Below is a small trained network, with its code and all its weights. Each question gives an input and a class and asks what happens when units are switched off, that is, made to give their printed mean instead of their output.

import numpy as np


def w(rows, s, z=0):
    codes = np.array(rows[::2]) - 128.0
    scale = np.full(codes.shape[1], s)
    scale[-1] = z or s
    return codes * scale


def norm(h):
    return h / np.sqrt((h * h).mean(-1, keepdims=True) + 1e-5)


def f(y):
    return y / 2 * (1 + np.tanh(0.7978845608 * (y + 0.044715 * y**3)))


def log_softmax(a):
    a = a - a.max(-1, keepdims=True)
    return a - np.log(np.exp(a).sum(-1, keepdims=True))


def net(x, mask):
    res = np.array(x, float).reshape(1, 2) / 4 @ E
    u = 0
    for l in range(4):
        y = f(norm(res) @ A[l][:, :-1].T + A[l][:, -1])
        res = res + np.where(mask[u : u + 7], y, B[l][:, -1]) @ B[l][:, :-1]
        u += 7
    return log_softmax(norm(res)[-1] @ U[:, :-1].T + U[:, -1])


A, B = {}, {}
E = w([
[53,42,189,255,92,114,162],'x0',
[205,156,85,105,108,40,220],'x1',
],0.0052)
A[0] = w([
[16,100,173,158,2,111,127,67],'0.n0',
[127,66,212,185,140,113,137,113],'0.n1',
[190,183,136,50,77,95,85,51],'0.n2',
[126,155,117,118,153,181,91,70],'0.n3',
[113,151,165,65,151,195,73,137],'0.n4',
[133,60,138,89,138,96,110,123],'0.n5',
[202,146,174,120,97,150,189,2],'0.n6',
],0.0066,0.00099)
B[0] = w([
[116,102,113,235,129,63,150,253],'0.n0',
[154,60,135,132,187,142,209,221],'0.n1',
[54,158,153,179,204,26,85,227],'0.n2',
[126,166,179,83,67,146,153,172],'0.n3',
[253,186,191,96,158,161,65,230],'0.n4',
[115,121,146,129,144,135,113,127],'0.n5',
[198,145,134,103,115,182,175,148],'0.n6',
],0.0065,0.0046)
A[1] = w([
[102,103,96,186,213,129,164,143],'1.n0',
[105,125,164,168,215,223,55,76],'1.n1',
[74,103,185,80,106,71,254,83],'1.n2',
[197,48,128,132,212,183,63,36],'1.n3',
[132,75,99,139,124,138,217,205],'1.n4',
[75,34,67,21,111,121,94,4],'1.n5',
[47,81,90,165,89,165,215,110],'1.n6',
],0.0058,0.0014)
B[1] = w([
[150,135,156,161,140,3,179,251],'1.n0',
[160,118,53,118,64,244,140,234],'1.n1',
[86,176,139,112,5,127,115,218],'1.n2',
[98,173,104,185,117,172,167,172],'1.n3',
[207,89,157,134,150,116,53,253],'1.n4',
[147,167,97,142,56,223,138,70],'1.n5',
[55,136,143,39,64,164,136,250],'1.n6',
],0.0058,0.0028)
A[2] = w([
[150,178,111,149,93,131,136,98],'2.n0',
[155,172,62,129,187,171,164,93],'2.n1',
[69,66,148,130,97,221,105,197],'2.n2',
[145,248,105,135,54,167,79,139],'2.n3',
[141,58,112,139,186,207,110,9],'2.n4',
[194,135,110,176,2,160,182,83],'2.n5',
[61,140,80,61,126,126,128,23],'2.n6',
],0.0079,0.0014)
B[2] = w([
[112,110,95,122,153,116,112,141],'2.n0',
[120,80,30,254,150,104,179,162],'2.n1',
[94,176,126,97,126,21,126,194],'2.n2',
[103,33,157,154,94,157,193,252],'2.n3',
[160,164,72,205,69,123,176,150],'2.n4',
[127,146,52,170,135,178,66,217],'2.n5',
[29,145,159,225,100,143,115,108],'2.n6',
],0.0072,0.0037)
A[3] = w([
[138,199,141,99,172,85,68,76],'3.n0',
[93,62,117,147,90,187,95,108],'3.n1',
[60,13,215,130,104,72,165,112],'3.n2',
[150,127,126,119,102,192,183,175],'3.n3',
[145,161,101,168,170,88,254,154],'3.n4',
[64,179,96,174,108,156,74,3],'3.n5',
[102,42,120,111,219,65,142,152],'3.n6',
],0.0078,0.0025)
B[3] = w([
[72,121,116,140,95,112,162,185],'3.n0',
[64,111,122,91,146,52,202,152],'3.n1',
[254,43,175,145,186,168,208,254],'3.n2',
[121,168,180,100,194,70,30,151],'3.n3',
[33,182,119,59,187,169,118,235],'3.n4',
[99,138,77,224,158,186,166,120],'3.n5',
[175,125,46,111,146,87,179,220],'3.n6',
],0.0079,0.0059)
U = w([
[16,175,76,245,124,203,113,137],'0',
[187,4,168,177,179,86,243,179],'1',
[204,122,68,141,36,68,30,130],'2',
[154,169,226,59,187,210,9,179],'3',
[48,200,58,34,210,8,166,175],'4',
[49,66,145,92,122,116,96,8],'5',
[74,83,149,67,87,133,133,2],'6',
[72,107,158,109,94,133,134,30],'7',
],0.012,0.0085)

Each question gives the input, the list of numbers given to net, and the class t.
The units are the neurons (one row each of A and B). Each row of codes is followed by its name. A weight is (code - 128) times the scale printed after its matrix; where a second scale follows, it is the last column's (A, B and U).
mask holds one flag per neuron, layer by layer. A switched-off neuron (its flag False) gives its mean, the last column of its row in B, instead of its output. The means were averaged over made-up inputs and are rounded, as every weight is.
A unit's drop is (log p(t) with every unit on - log p(t) with that unit switched off) / (log p(t) with every unit on - log p(t) with every unit switched off).
The circuit of an input: a set's keep is (log p(t) with only the set's units on - log p(t) with every unit switched off) / (log p(t) with every unit on - log p(t) with every unit switched off). Starting from the 12 units with the biggest drops (on a tie, the unit counted first), units are removed one at a time, each time the one whose removal leaves the highest keep (on an exact tie, the one counted first), for as long as the keep stays at least 0.8.
units of the circuit, in order: the units of the circuit, biggest drop first
unit that matters most: the unit with the biggest drop
top k neurons: the k neurons with the biggest drops, biggest first
k most important neurons of layer l: the k neurons of layer l with the biggest drops, biggest first
drop when u is switched off: that unit's drop, to one decimal
input [1,5], class 2: unit that matters most : 0.n4
input [4,6], class 2: units of the circuit, in order : 0.n2; 2.n5; 1.n4; 3.n2
input [-2,-6], class 3: top 2 neurons : 0.n4; 3.n3
input [3,5], class 2: units of the circuit, in order : 0.n2; 2.n5; 3.n2; 1.n4
input [-4,-1], class 3: top 2 neurons : 0.n4; 0.n0
input [1,6], class 2: top 4 neurons : 0.n4; 1.n2; 2.n5; 0.n0
input [1,4], class 2: 2 most important neurons of layer 0 : 0.n4; 0.n3
input [-1,-8], class 0: top 2 neurons : 1.n1; 3.n2
input [1,-3], class 0: top 2 neurons : 0.n2; 1.n1
input [-8,-2], class 3: 2 most important neurons of layer 3 : 3.n6; 3.n1
input [1,3], class 2: 2 most important neurons of layer 0 : 0.n4; 0.n3
input [2,8], class 2: top 2 neurons : 1.n2; 2.n5
input [-5,-2], class 3: top 2 neurons : 0.n4; 3.n2
input [-7,-3], class 3: units of the circuit, in order : 0.n4
input [-4,-3], class 3: drop when 0.n4 is switched off : 2.5
input [-1,1], class 4: drop when 2.n3 is switched off : 0.2
input [-2,-5], class 3: drop when 0.n4 is switched off : 3.1
input [-4,-2], class 3: drop when 0.n4 is switched off : 2.1
